W =
[[ 19.4 -11.9  15.1 -11.0  22.4]
 [ 22.7 -15.3 -12.6 -16.8 -13.2]
 [  3.0   4.7 -11.5  -4.6  10.2]
 [-11.0  18.1  -0.9  16.3 -14.5]
 [ -3.6  10.7  23.0  15.6  -1.2]
 [ -8.9  16.2  -8.8  15.5  22.8]]
Counting starts at 1.
The entry in row 1 and column 2 is -11.9
The entry in row 1 and column 3: 15.1
The entry directly below -0.9: 23.0
The entry just right of the largest entry? 15.6
The entry just left of -16.8 is -12.6
The bottom entry of the column that holds the largest entry? -8.8
The entry just right of 15.6 -> -1.2
The top-right entry? 22.4
The entry directly above the largest entry: -0.9
The entry in row 1 and column 1? 19.4
The entry at row 3, column 1? 3.0
The entry just left of 23.0? 10.7
The bottom-left entry: -8.9
The entry at row 2, column 2? -15.3
The entry directly below 10.7: 16.2
The entry directly above 10.7 -> 18.1
The entry just left of -14.5? 16.3
The entry in row 3 and column 3? -11.5
The entry in the bottom-right corner? 22.8
The top entry of the column that holds the smallest entry? -11.0
The bottom entry of the column that holds the smallest entry is 15.5
The entry in row 2 and column 1? 22.7

Read these off the row that follows.
1) Find the entry just left of the centre entry.
2) Find the entry just left of the smallest entry.
array([ 0.10, -0.12,  0.13, -0.04,  0.10,  0.02,  0.12, -0.15, -0.16])
1) -0.04
2) -0.15

x =
.19, .20, -.29, .35, .11, -.34, -.26, -.57, .01, -.04, -.05, .14, -.29, .48, .22, .56
-.44, .36, .29, -.56, .13, .36, -.20, .02, .23, .28, -.27, -.30, .25, .20, -.09, -.37
.25, -.59, -.01, .23, -.17, -.08, .46, .30, -.28, -.21, .14, .30, -.35, -.56, -.08, .06
.35, -.03, -.36, .54, .01, -.40, -.07, -.41, -.10, -.15, .11, .23, -.29, .23, .22, .55
Find the second smallest entry.
Answer: -.57
Find the minimum.
Answer: -.59
The fourth entry in reading order is .35
The entry just left of -.20: .36
Find the first entry on the main diagonal.
Answer: .19
Find the bottom-right entry.
Answer: .55
Find the entry directly above the smallest entry.
Answer: .36
The top entry of the column that holds the smallest entry: .20
Find the bottom entry of the column that holds the smallest entry.
Answer: -.03
Find the entry just left of -.57.
Answer: -.26
The fifth entry, reading row by row is .11
Find the entry just left of -.21.
Answer: -.28
The 1st entry on the diagonal from the top-right corner is .56
The entry just right of -.10 -> -.15
The fourth entry from the end, reading row by row is -.29
Find the entry just right of -.28.
Answer: -.21
The smallest entry in the last row: -.41
Find the first entry of the smallest entry's row.
Answer: .25
The entry just left of .54 -> -.36
Find the bottom-left entry.
Answer: .35
The smallest entry in the first column -> -.44
Find the entry just left of -.41.
Answer: -.07
Find the entry directly below .48.
Answer: .20
The entry just left of the largest entry is .22
The 2nd entry from the end, reading row by row is .22
Find the third largest entry.
Answer: .54
Find the entry just left of -.15.
Answer: -.10
Find the entry just left of -.04.
Answer: .01
The entry just right of -.30 -> .25
The 3rd entry from the end, reading row by row: .23

791	633	551	356	392	607	749	387	681	624	643	220	584	650
Find the first entry from the right.
650
Find the second smallest entry.
356
Find the third entry from the right.
220
The entry just right of 387 -> 681

[[-623, 711, 701, 705, 696, 691, -611, -188, -624, -435, 711, -299, 180, 684, 705], [-524, 650, 638, 657, 637, -460, -531, 677, -525, 686, -472, 656, 777, -457, 662], [-655, 737, 725, 736, 720, 662, -649, -18, -657, -321, 676, -161, 285, 662, 737], [-466, -501, -513, -482, -510, 579, -472, 472, -466, 331, 598, 454, 563, 560, -466], [-360, -558, -551, -538, -543, 654, -381, 65, -360, -66, 677, 65, 391, 631, -532], [-533, 712, 702, 706, 696, -447, -539, 661, -532, 672, -455, 641, 732, -447, 706]]
Which number is the entry just right of 391?
A: 631
The entry just right of -649 -> -18
Which number is the entry just right of -558?
A: -551
Which number is the entry just right of the largest entry?
A: -457
Which number is the second smallest entry?
A: -655
The entry just right of 672 is -455
The 3rd entry in reading order -> 701
Which number is the entry just left of -299?
A: 711
The entry just left of the largest entry is 656
Which number is the entry just left of 598?
A: 331

[[-0.05, -0.21, -0.05, 0.15, -0.05, -0.21, -0.06, 0.24, -0.06, -0.20, -0.12, 0.28, -0.12],
 [0.01, -0.12, 0.05, -0.11, -0.01, -0.20, 0.02, -0.13, -0.01, -0.24, -0.05, -0.18, -0.04],
 [-0.19, -0.03, -0.11, 0.05, -0.10, -0.04, -0.05, 0.07, -0.05, -0.11, -0.04, 0.00, -0.04],
 [-0.16, 0.01, -0.07, -0.15, -0.07, -0.07, -0.04, -0.19, -0.06, -0.06, -0.05, -0.30, -0.04],
 [-0.16, -0.03, -0.14, -0.05, -0.17, 0.08, -0.14, 0.02, -0.13, 0.12, -0.13, 0.00, -0.14],
 [-0.15, 0.01, -0.12, 0.01, -0.14, 0.01, -0.16, 0.01, -0.20, 0.02, -0.17, 0.05, -0.19],
 [-0.04, 0.03, -0.02, -0.02, -0.03, -0.11, -0.05, -0.13, 0.00, -0.20, 0.01, -0.25, 0.02],
 [0.04, -0.14, -0.03, -0.04, 0.00, -0.18, 0.01, -0.16, 0.02, -0.27, 0.02, -0.24, 0.06],
 [-0.13, 0.03, -0.20, 0.02, -0.19, 0.02, -0.12, 0.01, -0.11, 0.02, -0.10, -0.01, -0.08],
 [0.06, -0.21, -0.01, -0.03, -0.07, -0.10, -0.04, 0.03, -0.04, -0.06, -0.03, 0.05, -0.05]]
Counting starts at 1.
The bottom-right entry? -0.05
The top entry of the column that holds the smallest entry: 0.28
The entry directly above the smallest entry -> 0.00
The top-right entry? -0.12
The entry just right of the smallest entry? -0.04
The bottom-left entry? 0.06
The minimum? -0.30
The entry in row 1 and column 2 is -0.21
The top-left entry? -0.05
The entry in row 1 and column 3: -0.05
The entry at row 3, column 1: -0.19
The entry in row 2 and column 1 -> 0.01
The entry just left of 0.28? -0.12
The entry at row 3, column 3? -0.11
The entry in row 3 and column 2 is -0.03
The entry just right of 0.07? -0.05
The entry directly below the smallest entry? 0.00
The bottom entry of the column that holds the largest entry -> 0.05
The entry directly above -0.27 is -0.20
The entry directly below the largest entry is -0.18
The entry at row 2, column 2? -0.12

Read these off the grid that follows.
1) Find the top-left entry.
2) Find the 3rd smallest entry.
3) Find the top entry of the column that holds the largest entry.
4) Find the second entry on the main diagonal.
5) Find the smallest entry.
6) Find the top-right entry.
7) Find the 3rd entry on the diagonal from the top-right corner.
8) Find the entry just left of the largest entry.
-0.1	-2.1	-1.8	0.4	0.2	-0.8	1.2	0.5	0.2	0.9	-0.6	-2.2	-0.1	0.2	-1.8	1.2
-0.9	-2.1	-1.2	0.4	0.2	-0.3	0.4	-0.2	0.3	0.3	-0.5	-2.0	-0.1	-0.4	-1.6	0.1
-0.2	-1.6	-1.0	0.4	0.2	-0.3	0.4	0.3	0.3	0.9	-0.3	-1.6	0.0	0.1	-1.3	0.6
-1.1	-2.5	-1.5	0.4	0.2	-0.5	0.8	-0.2	0.3	0.1	-0.7	-2.3	-0.2	-0.5	-1.8	0.3
1.3	0.2	-0.1	0.4	0.3	0.0	0.2	1.1	0.3	1.7	0.5	-0.2	0.5	1.1	-0.1	1.1
-0.8	-0.6	-0.6	0.5	0.5	-0.1	2.4	-0.1	0.5	-1.2	-0.4	-0.2	0.1	-0.3	-0.1	1.0
1) -0.1
2) -2.2
3) 1.2
4) -2.1
5) -2.5
6) 1.2
7) 0.1
8) -0.1

Read these off the row that follows.
1) Read off the entry just right of the centre entry.
2) Read off the first entry.
3) Read off the third entry from the right.
4) Read off the entry just left of the centre entry.
[ 32  -3 -24 -17 -34 -46 -25  -8 -44]
1) -46
2) 32
3) -25
4) -17

.64, -.65, -.54, -.69, -.54, -.52, -.56, .59, -.56
-.64, .65, .39, .64, -.62, -.60, .59, .18, .12
-.64, .65, .38, .64, -.64, -.60, .59, .21, .13
-.65, .65, .42, .64, -.62, -.59, .59, .12, .06
-.64, .65, .38, .64, -.64, -.59, .58, .21, .12
-.60, .62, -.64, .55, .39, .47, -.57, .15, .66
.63, -.65, -.57, -.69, -.57, -.55, -.57, .61, -.48
.36, -.37, .63, .04, .49, .13, .58, -.64, -.63
.64, -.65, -.54, -.69, -.54, -.53, -.56, .59, -.55
.53, -.52, .59, -.31, .31, .05, .53, -.55, -.67
-.62, .63, -.64, .55, .40, .48, -.57, .15, .67
Counting starts at 1.
The bottom-right entry -> .67
The entry in row 1 and column 3 is -.54
Give the entry in row 1 and column 1.
Answer: .64
The entry at row 1, column 2 -> -.65
Give the entry at row 3, column 2.
Answer: .65
Give the entry in the top-right corner.
Answer: -.56
The entry directly below the centre entry is -.57
Give the entry in row 2 and column 1.
Answer: -.64
Give the entry at row 3, column 1.
Answer: -.64
The entry just left of the centre entry: .55
Give the bottom-left entry.
Answer: -.62
Give the entry just left of .67.
Answer: .15
Give the entry just left of -.31.
Answer: .59
Give the centre entry.
Answer: .39
